Below are the code and all the weights of a small trained network. Each question names an input and a class and asks about switching units off, where a switched-off unit gives its printed mean instead of its output.

import numpy as np


def w(rows, s, z=0):
    codes = np.array(rows[::2]) - 128.0
    scale = np.full(codes.shape[1], s)
    scale[-1] = z or s
    return codes * scale


def f(y):
    return y / 2 * (1 + np.tanh(0.7978845608 * (y + 0.044715 * y**3)))


def log_softmax(a):
    a = a - a.max(-1, keepdims=True)
    return a - np.log(np.exp(a).sum(-1, keepdims=True))


def net(x, mask):
    res = np.array(x, float).reshape(1, 6) / 4 @ E
    y = f(res @ A[0][:, :-1].T + A[0][:, -1])
    res = res + np.where(mask, y, B[0][:, -1]) @ B[0][:, :-1]
    return log_softmax(res[-1] @ U[:, :-1].T + U[:, -1])


A, B = {}, {}
E = w([
[127,127,128],'x0',
[192,129,210],'x1',
[127,129,129],'x2',
[217,189,93],'x3',
[128,130,128],'x4',
[198,1,94],'x5',
],0.0091)
A[0] = w([
[185,100,58,158],'neuron 0',
[99,127,71,55],'neuron 1',
[133,85,100,103],'neuron 2',
[92,122,72,39],'neuron 3',
[86,77,163,36],'neuron 4',
[111,167,148,64],'neuron 5',
[149,85,120,99],'neuron 6',
[58,94,216,53],'neuron 7',
[83,96,157,58],'neuron 8',
[168,166,99,122],'neuron 9',
[102,133,52,96],'neuron 10',
[111,141,43,67],'neuron 11',
[118,7,141,61],'neuron 12',
[181,143,83,81],'neuron 13',
[184,77,167,87],'neuron 14',
[135,70,110,24],'neuron 15',
[117,162,149,57],'neuron 16',
[162,126,193,61],'neuron 17',
[96,174,115,197],'neuron 18',
[109,133,65,43],'neuron 19',
[187,153,123,2],'neuron 20',
[164,79,105,66],'neuron 21',
[88,97,157,54],'neuron 22',
[94,170,151,9],'neuron 23',
],0.014,0.0035)
B[0] = w([
[70,190,151,239],'neuron 0',
[171,124,222,150],'neuron 1',
[100,188,112,171],'neuron 2',
[197,153,203,151],'neuron 3',
[181,107,48,170],'neuron 4',
[112,217,109,163],'neuron 5',
[110,202,98,175],'neuron 6',
[198,146,98,216],'neuron 7',
[213,133,96,160],'neuron 8',
[190,69,77,184],'neuron 9',
[185,109,208,173],'neuron 10',
[172,105,206,171],'neuron 11',
[111,198,145,254],'neuron 12',
[145,134,80,182],'neuron 13',
[93,165,134,218],'neuron 14',
[134,189,150,171],'neuron 15',
[126,195,138,152],'neuron 16',
[164,100,245,179],'neuron 17',
[108,153,104,204],'neuron 18',
[166,137,183,147],'neuron 19',
[161,113,124,165],'neuron 20',
[115,206,129,194],'neuron 21',
[255,157,105,154],'neuron 22',
[138,231,126,169],'neuron 23',
],0.008,0.0067)
U = w([
[180,105,246,59],'0',
[243,119,31,55],'1',
[129,111,125,247],'2',
[92,172,119,8],'3',
[128,106,130,237],'4',
[130,107,125,216],'5',
[72,51,92,78],'6',
],0.014,0.011)

Each question gives the input, the list of numbers given to net, and the class t.
The units are the neurons (one row each of A and B). Each row of codes is followed by its name. A weight is (code - 128) times the scale printed after its matrix; where a second scale follows, it is the last column's (A, B and U).
mask holds one flag per neuron, in row order. A switched-off neuron (its flag False) gives its mean, the last column of its row in B, instead of its output. The means were averaged over made-up inputs and are rounded, as every weight is.
A unit's drop is (log p(t) with every unit on - log p(t) with that unit switched off) / (log p(t) with every unit on - log p(t) with every unit switched off).
The circuit of an input: a set's keep is (log p(t) with only the set's units on - log p(t) with every unit switched off) / (log p(t) with every unit on - log p(t) with every unit switched off). Starting from the 12 units with the biggest drops (on a tie, the unit counted first), units are removed one at a time, each time the one whose removal leaves the highest keep (on an exact tie, the one counted first), for as long as the keep stays at least 0.8.
units of the circuit, in order: the units of the circuit, biggest drop first
most important unit: the unit with the biggest drop
k most important neurons: the k neurons with the biggest drops, biggest first
drop of u: that unit's drop, to one decimal
input [4,-3,-3,-5,-3,8], class 3: most important unit -> neuron 12
input [2,7,3,-8,2,6], class 1: units of the circuit, in order -> [neuron 4; neuron 7]
input [-2,-1,2,-7,-5,8], class 3: units of the circuit, in order -> [neuron 12; neuron 2; neuron 6]
input [-7,-2,2,-7,1,6], class 1: units of the circuit, in order -> [neuron 4; neuron 22]
input [5,6,1,7,-2,-4], class 1: 2 most important neurons -> [neuron 9; neuron 0]
input [7,-3,-8,6,-5,5], class 2: 2 most important neurons -> [neuron 0; neuron 7]
input [-4,-4,1,3,-3,-2], class 0: 2 most important neurons -> [neuron 11; neuron 10]
input [-5,-6,-4,-5,-4,8], class 3: 2 most important neurons -> [neuron 12; neuron 2]
input [-7,7,-6,3,6,8], class 3: drop of neuron 14 -> 0.2
input [5,-6,-3,4,-3,-6], class 0: drop of neuron 1 -> 0.2
input [-6,1,3,3,4,7], class 3: drop of neuron 21 -> 0.1
